Below are the code and all the weights of a small trained network. Each question names an input and a class and asks about switching units off, where a switched-off unit gives its printed mean instead of its output.

import numpy as np


def w(rows, s, z=0):
    codes = np.array(rows[::2]) - 128.0
    scale = np.full(codes.shape[1], s)
    scale[-1] = z or s
    return codes * scale


def norm(h):
    return h / np.sqrt((h * h).mean(-1, keepdims=True) + 1e-5)


def f(y):
    return np.maximum(y, 0)


def log_softmax(a):
    a = a - a.max(-1, keepdims=True)
    return a - np.log(np.exp(a).sum(-1, keepdims=True))


def net(x, mask):
    res = np.array(x, float).reshape(1, 7) / 4 @ E
    u = 0
    for l in range(4):
        y = f(norm(res) @ A[l][:, :-1].T + A[l][:, -1])
        res = res + np.where(mask[u : u + 8], y, B[l][:, -1]) @ B[l][:, :-1]
        u += 8
    return log_softmax(norm(res)[-1] @ U[:, :-1].T + U[:, -1])


A, B = {}, {}
E = w([
[80,128,128,191,223,97,224,143,191,130,82],'x0',
[38,131,92,156,35,133,168,110,193,153,108],'x1',
[130,205,151,106,127,182,143,55,176,145,86],'x2',
[99,134,253,171,47,173,189,37,91,82,212],'x3',
[194,54,158,119,111,73,145,151,190,134,167],'x4',
[142,157,146,80,116,101,156,183,190,170,139],'x5',
[170,113,137,115,112,185,127,104,174,155,175],'x6',
],0.0044)
A[0] = w([
[99,112,144,160,155,105,191,159,107,188,115,46],'0.n0',
[94,185,166,151,202,70,130,130,61,70,183,54],'0.n1',
[119,170,143,102,188,159,88,90,80,161,47,141],'0.n2',
[145,206,69,182,94,198,148,102,94,94,151,44],'0.n3',
[134,86,150,184,57,124,112,65,105,51,190,58],'0.n4',
[178,185,138,183,154,107,128,207,157,255,117,173],'0.n5',
[93,158,126,196,172,161,112,121,33,88,88,114],'0.n6',
[125,123,198,108,131,67,154,118,49,60,118,4],'0.n7',
],0.0048,0.0013)
B[0] = w([
[74,20,180,96,98,201,219,83,64,109,118,181],'0.n0',
[132,120,78,80,193,213,101,85,179,101,156,212],'0.n1',
[84,234,95,128,142,213,107,113,50,41,125,241],'0.n2',
[173,176,164,110,39,152,110,144,85,97,124,205],'0.n3',
[33,168,135,129,11,147,5,75,29,243,253,254],'0.n4',
[68,59,222,53,89,167,137,43,134,209,163,241],'0.n5',
[80,187,229,144,166,175,88,103,95,95,115,251],'0.n6',
[90,115,167,151,69,176,14,61,203,182,122,196],'0.n7',
],0.0038,0.0033)
A[1] = w([
[47,63,116,193,113,76,161,164,124,143,132,126],'1.n0',
[159,170,105,75,150,164,157,118,211,168,117,89],'1.n1',
[123,108,199,164,127,118,182,120,173,128,145,185],'1.n2',
[52,158,90,121,77,112,141,108,173,142,89,139],'1.n3',
[94,72,78,80,152,97,71,196,81,154,152,112],'1.n4',
[153,111,77,162,160,135,79,134,21,33,125,77],'1.n5',
[75,206,126,177,254,177,168,174,87,96,97,82],'1.n6',
[141,86,118,202,123,86,143,125,179,71,212,4],'1.n7',
],0.0056,0.0016)
B[1] = w([
[169,181,180,160,166,141,162,157,93,19,173,181],'1.n0',
[123,77,165,177,70,136,37,78,154,128,88,189],'1.n1',
[39,164,101,104,142,95,139,146,137,109,80,188],'1.n2',
[181,176,60,111,66,1,118,215,189,168,42,213],'1.n3',
[224,62,125,134,113,158,90,183,132,107,116,216],'1.n4',
[91,194,90,86,115,131,200,144,216,127,118,219],'1.n5',
[65,3,182,59,147,119,106,60,113,98,113,254],'1.n6',
[110,174,135,173,157,172,54,109,63,131,207,149],'1.n7',
],0.0056,0.0046)
A[2] = w([
[160,92,192,102,252,112,114,148,119,187,102,86],'2.n0',
[138,171,194,232,103,176,136,61,15,187,214,133],'2.n1',
[123,71,174,128,111,105,204,138,226,174,234,119],'2.n2',
[77,168,196,116,98,149,208,103,161,156,103,49],'2.n3',
[140,155,83,99,114,152,159,194,220,96,55,57],'2.n4',
[147,166,110,169,116,44,202,142,173,166,37,8],'2.n5',
[173,100,121,123,170,115,59,147,47,160,168,143],'2.n6',
[27,108,69,136,104,104,144,184,133,113,154,200],'2.n7',
],0.0047,0.0016)
B[2] = w([
[143,119,130,132,77,55,255,123,158,103,213,185],'2.n0',
[80,139,212,185,78,148,44,129,159,130,166,253],'2.n1',
[51,176,70,161,132,135,123,54,104,105,86,180],'2.n2',
[177,89,65,124,158,99,89,175,152,163,171,192],'2.n3',
[144,136,92,170,49,106,77,94,76,165,112,188],'2.n4',
[82,202,164,73,103,132,159,89,212,159,170,170],'2.n5',
[141,107,105,79,138,131,184,190,234,126,155,190],'2.n6',
[137,99,138,191,168,128,179,67,98,120,152,185],'2.n7',
],0.0062,0.0048)
A[3] = w([
[193,228,69,179,117,124,84,165,98,121,75,119],'3.n0',
[152,109,44,70,113,167,64,113,105,200,125,6],'3.n1',
[113,237,27,181,103,102,176,104,94,126,111,104],'3.n2',
[76,182,145,137,215,204,198,142,101,108,75,216],'3.n3',
[100,121,163,152,102,156,44,114,83,125,243,45],'3.n4',
[172,70,154,149,143,52,137,173,108,74,79,231],'3.n5',
[123,254,152,90,104,221,86,73,38,144,110,151],'3.n6',
[68,46,111,133,170,119,170,107,148,124,114,146],'3.n7',
],0.0058,0.0011)
B[3] = w([
[151,92,49,199,99,66,161,72,70,119,82,162],'3.n0',
[106,58,98,118,128,160,107,63,133,2,119,177],'3.n1',
[186,112,138,144,181,93,198,141,136,56,201,170],'3.n2',
[188,94,129,58,202,112,141,188,70,229,99,180],'3.n3',
[111,123,204,140,128,208,140,104,116,154,123,253],'3.n4',
[142,142,195,129,168,163,193,161,68,248,131,169],'3.n5',
[189,181,127,224,144,144,125,220,130,114,189,250],'3.n6',
[117,126,110,107,88,146,130,68,85,43,135,193],'3.n7',
],0.0063,0.0064)
U = w([
[99,184,142,138,111,51,209,109,205,141,180,162],'0',
[92,181,233,223,92,202,83,113,88,137,210,160],'1',
[165,245,118,124,226,175,96,175,81,115,130,2],'2',
[175,67,131,62,134,189,80,145,158,90,154,200],'3',
[97,118,96,105,70,81,67,66,189,221,49,82],'4',
[70,85,143,99,224,92,210,95,54,104,86,106],'5',
[221,106,133,134,127,85,178,241,126,225,159,70],'6',
[188,147,25,201,80,90,134,120,95,68,111,142],'7',
],0.012,0.0034)

Each question gives the input, the list of numbers given to net, and the class t.
The units are the neurons (one row each of A and B). Each row of codes is followed by its name. A weight is (code - 128) times the scale printed after its matrix; where a second scale follows, it is the last column's (A, B and U).
mask holds one flag per neuron, layer by layer. A switched-off neuron (its flag False) gives its mean, the last column of its row in B, instead of its output. The means were averaged over made-up inputs and are rounded, as every weight is.
A unit's drop is (log p(t) with every unit on - log p(t) with that unit switched off) / (log p(t) with every unit on - log p(t) with every unit switched off).
The circuit of an input: a set's keep is (log p(t) with only the set's units on - log p(t) with every unit switched off) / (log p(t) with every unit on - log p(t) with every unit switched off). Starting from the 12 units with the biggest drops (on a tie, the unit counted first), units are removed one at a time, each time the one whose removal leaves the highest keep (on an exact tie, the one counted first), for as long as the keep stays at least 0.8.
circuit, biggest first: the units of the circuit, biggest drop first
k most important neurons: the k neurons with the biggest drops, biggest first
top k neurons in layer l: the k neurons of layer l with the biggest drops, biggest first
input [-3,-2,-4,-6,-1,1,-5], class 6: circuit, biggest first -> [3.n5; 0.n4]
input [-6,-6,6,1,8,6,-4], class 6: top 2 neurons in layer 3 -> [3.n1; 3.n7]
input [5,-2,-2,2,7,8,6], class 5: circuit, biggest first -> [2.n2; 3.n6; 2.n1]
input [-1,3,5,-3,3,0,-6], class 4: circuit, biggest first -> [1.n3]
input [2,-4,-7,-2,-5,7,-3], class 3: top 4 neurons in layer 1 -> [1.n4; 1.n6; 1.n3; 1.n2]
input [-1,6,-2,-3,5,2,-8], class 6: 4 most important neurons -> [3.n5; 1.n4; 1.n0; 1.n5]
input [1,-8,-4,-2,-8,8,-1], class 3: circuit, biggest first -> [1.n4; 2.n6]
input [-6,0,-2,-3,-5,-1,-6], class 2: top 2 neurons in layer 3 -> [3.n6; 3.n3]
input [-4,-1,-3,-6,-3,-8,5], class 7: 3 most important neurons -> [1.n5; 3.n0; 2.n4]
input [1,-7,8,0,8,-7,-7], class 5: 3 most important neurons -> [0.n4; 2.n1; 1.n6]
input [1,4,-6,-4,-2,-1,3], class 6: 2 most important neurons -> [3.n5; 1.n0]
input [6,5,6,-3,-6,2,1], class 4: 3 most important neurons -> [1.n6; 1.n3; 1.n1]
input [2,-7,-8,-1,-1,-8,3], class 3: top 2 neurons in layer 1 -> [1.n4; 1.n2]
input [8,0,4,-5,-3,0,0], class 5: circuit, biggest first -> [1.n6]
input [-5,7,1,2,7,8,-4], class 0: top 2 neurons in layer 1 -> [1.n6; 1.n4]
input [0,-7,1,1,-5,4,-3], class 2: top 2 neurons in layer 3 -> [3.n3; 3.n6]
input [3,6,0,-3,-1,-2,-6], class 5: top 2 neurons in layer 1 -> [1.n6; 1.n0]
input [-6,5,-7,-5,-4,0,5], class 7: 2 most important neurons -> [1.n6; 3.n0]
input [5,4,-2,3,-4,6,1], class 0: 2 most important neurons -> [1.n3; 2.n5]
input [3,7,8,-3,-4,-8,0], class 7: most important neuron -> [1.n3]
